[158, 98, 118, 145, 133, 112, 137] | 158, 137

[128, 122, 132, 99, 153] | 128, 153

[108, 132, 109, 149] | 108, 149

[[125, 124, 133, 123],
 [130, 125, 127, 127],
 [146, 133, 101, 133]] | 125, 133

[136, 126, 134, 119, 128, 105, 129] | 136, 129

[122, 117, 141, 104, 125, 125, 125] | 122, 125
---
[[121 133 120 133]
 [126 154 136 119]] 136

[127 116  99 110 130 125 107] 99

[130 157 120 127 111] 120

[111 103 119 126 105 114 115] 119

[134 122 106 119 133] 106

[[134 140 113 125 119 132]
 [139 119 144 145 132 138]
 [121 130 123 127 150 116]] 123
---
131,107,124,124,129,118,148 → 107
124,148,103,116 → 148
98,142,123,113 → 142
145,150,127,138,133,115 → 150
132,126,146,151,129,130,140 → 126
99,133,129,137,119,143 → 133
---
[[131 127 155 138 112 153 136]
 [131 134 144 128 116 128 129]]	155, 112

[148 154 139 124 136]	154, 124

[[120 135 133 131]
 [119 147 137 127]
 [130 130 133 152]]	152, 119

[121 137 132 104 108]	137, 104

[133 106 124 124 129 136 146]	146, 106

[[125 121 131 122 133 136]
 [118 121 158 127 133 136]
 [154 112 115 127 143 136]]	158, 112

[[145 138 139 141 133 133]
 [139 140 107 114 135 132]]	145, 107

[[131 130 135 138 124 149]
 [126 126 117 119 135 105]
 [124 128 113 138 145 103]]	149, 103
---
[126 122 114 152 128 120] ans = 122
[122 105 114 137 132] ans = 105
[139  98 151 123] ans = 98
[107 125 151 117 125 129 130] ans = 125
[109 114 107 144] ans = 114
[152 115 141 143 134 132 123] ans = 115
---
[[138 128 117 102]
 [122 128 126 124]] -> 138, 102

[[135 130 117 119]
 [100 123 115 122]] -> 135, 100

[136 124 156 130 126 130 121] -> 156, 121

[[150 152 142 129 130]
 [ 99 124 126 129 119]] -> 152, 99

[105 135 157 123 147] -> 157, 105

[121 133 102 123 151 127 134] -> 151, 102
---
[[147 134 144 139 145 136 141]
 [131 128 131 144 101 136 120]
 [141 133 134 140 137 129 139]] ans = 147, 101

[107 135 131 134] ans = 135, 107

[124 135 127 150] ans = 150, 124

[[135 155 140 121]
 [153 103 141 113]] ans = 155, 103

[118 114 124 117 156] ans = 156, 114

[136 129 106 124] ans = 136, 106

[125 107 136 119 106 145 128] ans = 145, 106
---
[[119 119 146 146 142]
 [121 113 135 135 113]
 [152 137 114 125 133]]
142

[[113 124 113 116]
 [119 116 116 129]
 [121 103 131 148]]
116

[[106 117 124 137]
 [138 125 123 110]
 [118 151 122 131]]
137

[[124 142 129 146 125 147]
 [137 125 125 139 150 122]
 [157 111 112 103 125 128]]
147

[[119 132 121 120 121]
 [154 123 155 155 155]
 [128 130 128 129 128]]
121

[[116 116 115 119]
 [115 136 118 137]
 [153 116 152 111]]
119
---
[153 131 155 111 124 149 116] => 111
[111 152 138 131 110 137 135] => 131
[121 106 134 126 143 116 128] => 126
[149 127 128 108 133 150 121] => 108
[153 149 119 107 148 100 156] => 107
[128 125 104 111 115 134  99] => 111
---
136	133	140	102	138
105	121	113	118	136
143	143	128	141	112
⇒ 136

134	104	151	122
138	130	140	129
114	140	134	134
⇒ 129

116	139	140	106	121	119
111	119	123	137	128	118
119	133	148	116	133	114
⇒ 118

117	138	114	123	130	123
129	126	107	130	130	131
128	126	107	130	130	131
⇒ 131

130	130	123	116	133	128	131
130	133	125	117	132	131	130
118	147	152	135	140	137	117
⇒ 130

101	139	136	127
101	133	107	132
118	130	142	123
⇒ 132

128	117	129	115	129	127	117
115	136	143	128	116	152	141
140	116	123	134	130	127	136
⇒ 141

142	143	144	141	141
136	152	155	118	111
121	128	129	106	101
⇒ 111
---
[[105 128 128 136 120 144 128]
 [104 128 152 138 118 146 133]
 [110 152 145 128 127 137 146]] -> 118

[[149 126 136 132]
 [113 128 125 134]] -> 128

[[109 126 126 149]
 [132 121 122 143]
 [108 128 118 155]] -> 121

[[124 130 138 123 108]
 [134 134 150 115 131]
 [137 127 116 106 147]] -> 150

[[104 142 146 105 146]
 [132 111 144 105 136]] -> 144

[[126 135 137 116 125 136]
 [126 123 135 129 133 124]
 [127 131 113 128 104 114]] -> 129

[[117 121 127 150]
 [114 117 131 126]] -> 117

[[124 132 129  99 122]
 [128 123 140 143 126]] -> 140

[[111 139 128 122 111]
 [120 134 146 131 130]
 [108 140 150 140 125]] -> 146

[[123 131 101 116 129 124 111]
 [138 137 141 134 130 130 120]
 [135 138 120 113 138 131 124]] -> 130
---
array([149, 128, 124, 129, 134, 135, 114]) Out: 129

array([138, 125, 143, 153, 122]) Out: 138

array([133, 130, 117, 149, 134]) Out: 133

array([[112, 135, 146, 113, 139],
       [104, 139, 150, 106, 143],
       [107, 137, 149, 108, 141]]) Out: 137

array([133, 122, 130, 128, 114, 152, 127]) Out: 128

array([[127, 130, 135, 138, 154],
       [134, 153, 132, 139, 119],
       [125, 130, 116, 149, 144]]) Out: 134
---
[132 113 102 119 109 150 110] result: 150
[132 105 131 119] result: 131
[112 113 121 129 115 103 100] result: 103
[132 151 133 141] result: 133
[142 123 101 114 122] result: 114
[150 122 133 141] result: 133
[103 131 132 109 116  99 124] result: 99
[131 142 126 145 133 117 101] result: 117
---
array([[140, 130, 115, 120, 115,  99],
       [157, 139, 101, 141, 145, 116],
       [130, 104, 137, 103, 134, 112]]) => 140, 112

array([[118, 113, 154, 121],
       [131, 136, 112, 122],
       [128, 122, 139, 132]]) => 118, 132

array([[136, 125, 120, 131, 116, 125, 134],
       [149, 127, 135, 125, 116, 148, 114],
       [102, 152, 122, 135, 141, 129, 129]]) => 136, 129

array([[102, 152, 124, 108],
       [115, 129, 109, 116],
       [129, 132, 128, 138]]) => 102, 138

array([[145, 124, 128, 131, 122, 124, 100],
       [106, 130, 127, 125, 133, 131, 100]]) => 145, 100

array([108, 101, 107, 122, 119, 126]) => 108, 126
---
[[117 127 115 141 134 114 145]
 [124 123 105 139 137 136 131]
 [128 130 113 110 141 122 126]] Out: 136

[[131 130 124 136 122]
 [127 133 138 137 106]] Out: 136

[[105 117 112 130 141 139 142]
 [137 130 127 107 128 127 108]
 [110 122 138 136 130 133 136]] Out: 127

[[150 130 113 104 125]
 [109 124 137 144 128]
 [121 146 150 153 143]] Out: 144

[[147 149 120 115 115]
 [108 136 148 126 133]] Out: 115

[[124 123 134 123]
 [105  99 149 118]] Out: 134

[[149 118 137 114 149 139]
 [116 105 115 139 151 131]] Out: 149
